Below is a small trained network, with its code and all its weights. Each question gives an input and a target symbol and asks what happens when units are switched off, that is, made to give their printed mean instead of their output.

import numpy as np


def w(rows, s, z=0):
    codes = np.array(rows[::2]) - 128.0
    scale = np.full(codes.shape[1], s)
    scale[-1] = z or s
    return codes * scale


def norm(h):
    return h / np.sqrt((h * h).mean(-1, keepdims=True) + 1e-5)


def f(y):
    return np.maximum(y, 0)


def softmax(a):
    e = np.exp(a - a.max(-1, keepdims=True))
    return e / e.sum(-1, keepdims=True)


def log_softmax(a):
    a = a - a.max(-1, keepdims=True)
    return a - np.log(np.exp(a).sum(-1, keepdims=True))


def net(x, mask):
    ids = ['ΛΣδεζημξπτψω'.index(c) for c in x.split()]
    T = len(ids)
    res = E[ids] + P[:T]
    u = 0
    for l in range(3):
        q, k, v = (norm(res) @ M[l].T for M in (Q, K, V))
        z = softmax(np.where(np.tri(T) > 0, q @ k.T / 2**0.5, -1e9)) @ v
        res = res + np.where(mask[u], z, O[l][:, -1]) @ O[l][:, :-1]
        u += 1
        y = f(norm(res) @ A[l][:, :-1].T + A[l][:, -1])
        res = res + np.where(mask[u : u + 8], y, B[l][:, -1]) @ B[l][:, :-1]
        u += 8
    return log_softmax(norm(res)[-1] @ U[:, :-1].T + U[:, -1])


Q, K, V, O, A, B = {}, {}, {}, {}, {}, {}
E = w([
[253,104,172,74,159,108,168],'Λ',
[137,112,150,151,150,51,111],'Σ',
[170,46,103,148,133,172,197],'δ',
[156,52,115,94,96,80,110],'ε',
[181,235,146,96,182,211,177],'ζ',
[159,200,89,97,100,8,165],'η',
[109,86,89,121,205,159,150],'μ',
[167,172,50,103,80,101,216],'ξ',
[191,90,51,134,184,94,166],'π',
[230,142,157,95,38,128,190],'τ',
[167,138,105,211,85,108,116],'ψ',
[93,113,2,142,129,107,188],'ω',
],0.021)
P = w([
[185,153,166,127,107,191,237],'0',
[176,158,160,127,126,175,203],'1',
[170,155,161,128,134,158,185],'2',
[168,146,159,131,144,143,168],'3',
[169,142,153,129,156,123,158],'4',
[168,140,147,128,157,116,135],'5',
[172,145,155,126,161,112,121],'6',
[159,152,154,130,168,100,108],'7',
[161,139,149,132,165,94,86],'8',
[163,140,140,131,178,90,62],'9',
[171,142,147,123,171,109,29],'10',
[175,134,133,118,181,109,6],'11',
[189,138,131,107,164,128,1],'12',
],0.0073)
Q[0] = w([
[165,127,113,120,169,82,191],'0.h0',
[2,150,208,191,76,186,71],'0.h0',
],0.0089)
K[0] = w([
[118,110,149,111,94,109,42],'0.h0',
[139,141,131,86,129,130,253],'0.h0',
],0.02)
V[0] = w([
[82,83,221,143,138,48,111],'0.h0',
[155,184,110,253,158,140,127],'0.h0',
],0.0062)
O[0] = w([
[139,153,143,118,90,190,8,209],'0.h0',
[124,139,138,215,138,74,95,3],'0.h0',
],0.016,0.0045)
A[0] = w([
[158,174,222,60,152,129,27,31],'0.n0',
[183,69,121,156,253,152,95,253],'0.n1',
[187,135,175,147,16,215,152,24],'0.n2',
[99,102,70,125,119,122,171,99],'0.n3',
[35,245,53,156,169,202,180,41],'0.n4',
[40,122,92,106,78,194,107,126],'0.n5',
[165,199,66,239,142,126,122,171],'0.n6',
[186,25,234,159,129,119,109,126],'0.n7',
],0.0062,0.0013)
B[0] = w([
[68,149,142,116,86,192,124,251],'0.n0',
[99,202,136,146,83,124,96,254],'0.n1',
[112,154,142,158,107,124,221,223],'0.n2',
[153,118,141,137,173,144,68,173],'0.n3',
[118,152,2,183,105,158,127,169],'0.n4',
[98,87,107,153,157,113,84,180],'0.n5',
[160,183,163,176,125,121,192,203],'0.n6',
[168,140,158,137,77,191,138,229],'0.n7',
],0.0081,0.0038)
Q[1] = w([
[132,159,141,254,206,78,165],'1.h0',
[211,203,101,165,70,212,41],'1.h0',
],0.0097)
K[1] = w([
[109,90,188,210,121,79,149],'1.h0',
[110,113,151,119,73,111,4],'1.h0',
],0.014)
V[1] = w([
[140,193,132,109,161,175,171],'1.h0',
[2,124,204,155,125,83,161],'1.h0',
],0.007)
O[1] = w([
[80,197,143,254,132,62,119,132],'1.h0',
[89,173,167,75,7,236,107,1],'1.h0',
],0.0089,0.0074)
A[1] = w([
[153,157,103,197,74,164,80,196],'1.n0',
[143,191,137,49,101,50,136,57],'1.n1',
[127,157,21,121,80,76,152,91],'1.n2',
[138,198,112,143,182,200,186,74],'1.n3',
[176,100,92,3,108,76,139,161],'1.n4',
[143,211,136,147,164,163,130,3],'1.n5',
[167,62,100,240,182,254,132,179],'1.n6',
[35,57,87,221,64,151,128,146],'1.n7',
],0.0075,0.0046)
B[1] = w([
[78,113,164,97,114,37,85,163],'1.n0',
[169,95,171,23,103,132,155,151],'1.n1',
[115,124,123,72,143,118,73,173],'1.n2',
[178,65,92,194,115,155,67,155],'1.n3',
[148,92,92,170,154,144,122,254],'1.n4',
[82,97,127,207,255,208,133,133],'1.n5',
[75,103,208,58,144,51,156,183],'1.n6',
[78,176,184,39,176,27,119,138],'1.n7',
],0.0095,0.0096)
Q[2] = w([
[101,248,175,134,139,94,196],'2.h0',
[50,121,129,230,79,238,151],'2.h0',
],0.011)
K[2] = w([
[95,96,138,239,95,109,152],'2.h0',
[105,138,145,88,101,73,248],'2.h0',
],0.012)
V[2] = w([
[155,255,179,45,175,130,230],'2.h0',
[97,159,119,237,199,222,102],'2.h0',
],0.006)
O[2] = w([
[144,225,129,61,161,162,122,42],'2.h0',
[123,153,118,190,194,247,118,2],'2.h0',
],0.012,0.0039)
A[2] = w([
[167,254,125,147,173,148,102,54],'2.n0',
[131,144,154,70,87,122,53,200],'2.n1',
[214,145,53,163,64,132,160,167],'2.n2',
[131,214,66,122,201,191,64,70],'2.n3',
[152,96,137,135,201,131,224,154],'2.n4',
[24,136,125,56,232,147,104,253],'2.n5',
[202,71,94,71,193,95,147,107],'2.n6',
[92,79,164,177,86,185,199,205],'2.n7',
],0.0098,0.0044)
B[2] = w([
[126,203,135,132,157,114,183,140],'2.n0',
[98,127,75,114,174,151,69,166],'2.n1',
[118,114,142,191,85,160,39,183],'2.n2',
[133,176,71,101,201,160,177,140],'2.n3',
[48,130,162,103,113,195,49,184],'2.n4',
[148,77,148,179,42,190,189,160],'2.n5',
[164,113,89,156,168,107,87,248],'2.n6',
[136,121,84,3,115,137,182,143],'2.n7',
],0.012,0.014)
U = w([
[206,134,217,109,179,143,91,76],'Λ',
[43,157,147,104,100,140,43,108],'Σ',
[109,96,182,65,169,114,149,147],'δ',
[190,52,101,112,127,126,120,197],'ε',
[122,171,121,126,162,186,145,242],'ζ',
[163,178,88,45,153,66,127,109],'η',
[94,100,155,186,112,168,133,145],'μ',
[146,173,39,197,60,137,92,52],'ξ',
[102,108,145,184,251,95,77,2],'π',
[197,138,145,132,53,146,133,113],'τ',
[150,131,179,195,103,61,146,154],'ψ',
[59,119,52,129,126,98,159,130],'ω',
],0.012,0.0058)

Each question gives the input, a string of symbols that net reads in full, and the target symbol t.
The units are the heads (2 rows each of Q, K, V and O) and the neurons (one row each of A and B). Each row of codes is followed by its name. A weight is (code - 128) times the scale printed after its matrix; where a second scale follows, it is the last column's (O, A, B and U).
mask holds one flag per unit, layer by layer, with each layer's heads first. A switched-off unit (its flag False) gives its mean, the last column of its rows in O or B, instead of its output. The means were averaged over made-up inputs and are rounded, as every weight is.
A unit's drop is (log p(t) with every unit on - log p(t) with that unit switched off) / (log p(t) with every unit on - log p(t) with every unit switched off).
The circuit of an input: a set's keep is (log p(t) with only the set's units on - log p(t) with every unit switched off) / (log p(t) with every unit on - log p(t) with every unit switched off). Starting from the 12 units with the biggest drops (on a tie, the unit counted first), units are removed one at a time, each time the one whose removal leaves the highest keep (on an exact tie, the one counted first), for as long as the keep stays at least 0.8.
circuit, biggest first: the units of the circuit, biggest drop first
unit that matters most: the unit with the biggest drop
k most important neurons: the k neurons with the biggest drops, biggest first
top k neurons in layer l: the k neurons of layer l with the biggest drops, biggest first
input ε μ ε ε ζ ω, target ζ: top 3 neurons in layer 1 => [1.n3, 1.n5, 1.n2]
input η π π ε ξ τ Σ τ, target Σ: circuit, biggest first => [0.h0, 2.n1, 1.n0]
input ω δ ω ξ ε ε ψ μ, target μ: circuit, biggest first => [2.n5, 0.h0, 1.h0]
input Σ ε ζ ε Λ π ε ε ζ ε, target ζ: 2 most important neurons => [1.n4, 2.n3]
input ω δ ε ε Σ ψ ε ε η η ζ π, target ζ: 2 most important neurons => [1.n3, 2.n3]
input ξ ξ Λ Λ π, target π: circuit, biggest first => [2.n4, 1.h0]
input Λ η δ δ ω ξ π Λ ζ ζ ξ τ, target ζ: 2 most important neurons => [1.n3, 1.n5]
input η δ π π ζ π π Λ, target ζ: circuit, biggest first => [2.h0, 1.n3, 2.n3]
input ε Σ η δ ζ Λ ζ ω ξ Σ, target Σ: circuit, biggest first => [0.n0, 1.h0]
input η Σ ξ Λ ξ, target Σ: top 2 neurons in layer 1 => [1.n0, 1.n4]
input ε ε ζ ψ ξ, target ψ: circuit, biggest first => [0.h0]
input ε τ Λ ψ, target ψ: 2 most important neurons => [0.n6, 1.n0]
input Λ δ ψ π ε τ ε π ω ψ ξ, target ψ: circuit, biggest first => [0.h0, 0.n6]
input ξ Λ ω τ Λ ω π π, target π: circuit, biggest first => [2.n4, 0.h0]
input ω Σ ε ω η ξ ε ζ δ η η, target ζ: circuit, biggest first => [1.n3, 2.h0]
input ε τ π η ξ π Σ ξ η ε π ζ, target ζ: unit that matters most => 2.n5
input ε ε ξ π η π Σ η, target Σ: 3 most important neurons => [0.n0, 2.n6, 2.n1]
input ε η μ ω ε ω π ε Σ Λ, target Σ: 2 most important neurons => [0.n0, 2.n1]
input Λ ε ζ ξ, target ζ: circuit, biggest first => [2.h0, 1.n3]
input Λ ε η, target ε: circuit, biggest first => [1.n4, 1.n1, 2.h0]
input ε ε μ ε ε ε π ω ε π η Σ, target Σ: top 2 neurons in layer 2 => [2.n6, 2.n1]
input ε ε Σ μ, target Σ: most important neuron => [1.n0]
input ξ ξ μ, target μ: 3 most important neurons => [2.n5, 1.n6, 1.n3]
input ω ξ π ε π η ε δ ε Σ π, target Σ: 2 most important neurons => [1.n0, 0.n0]
input ε ζ δ ω ε ε ω ψ η η, target ψ: 3 most important neurons => [1.n6, 0.n6, 1.n4]
input ε δ ξ ζ η η ω η, target ζ: 3 most important neurons => [1.n3, 1.n5, 2.n5]
input ε ω ε δ η ω ε π ε ψ τ, target ψ: unit that matters most => 0.h0
input ξ ε ε ω η, target ε: top 3 neurons in layer 1 => [1.n4, 1.n1, 1.n0]
input δ ε Σ π ψ η ψ ε μ ψ ψ μ, target ψ: top 3 neurons in layer 1 => [1.n0, 1.n4, 1.n6]
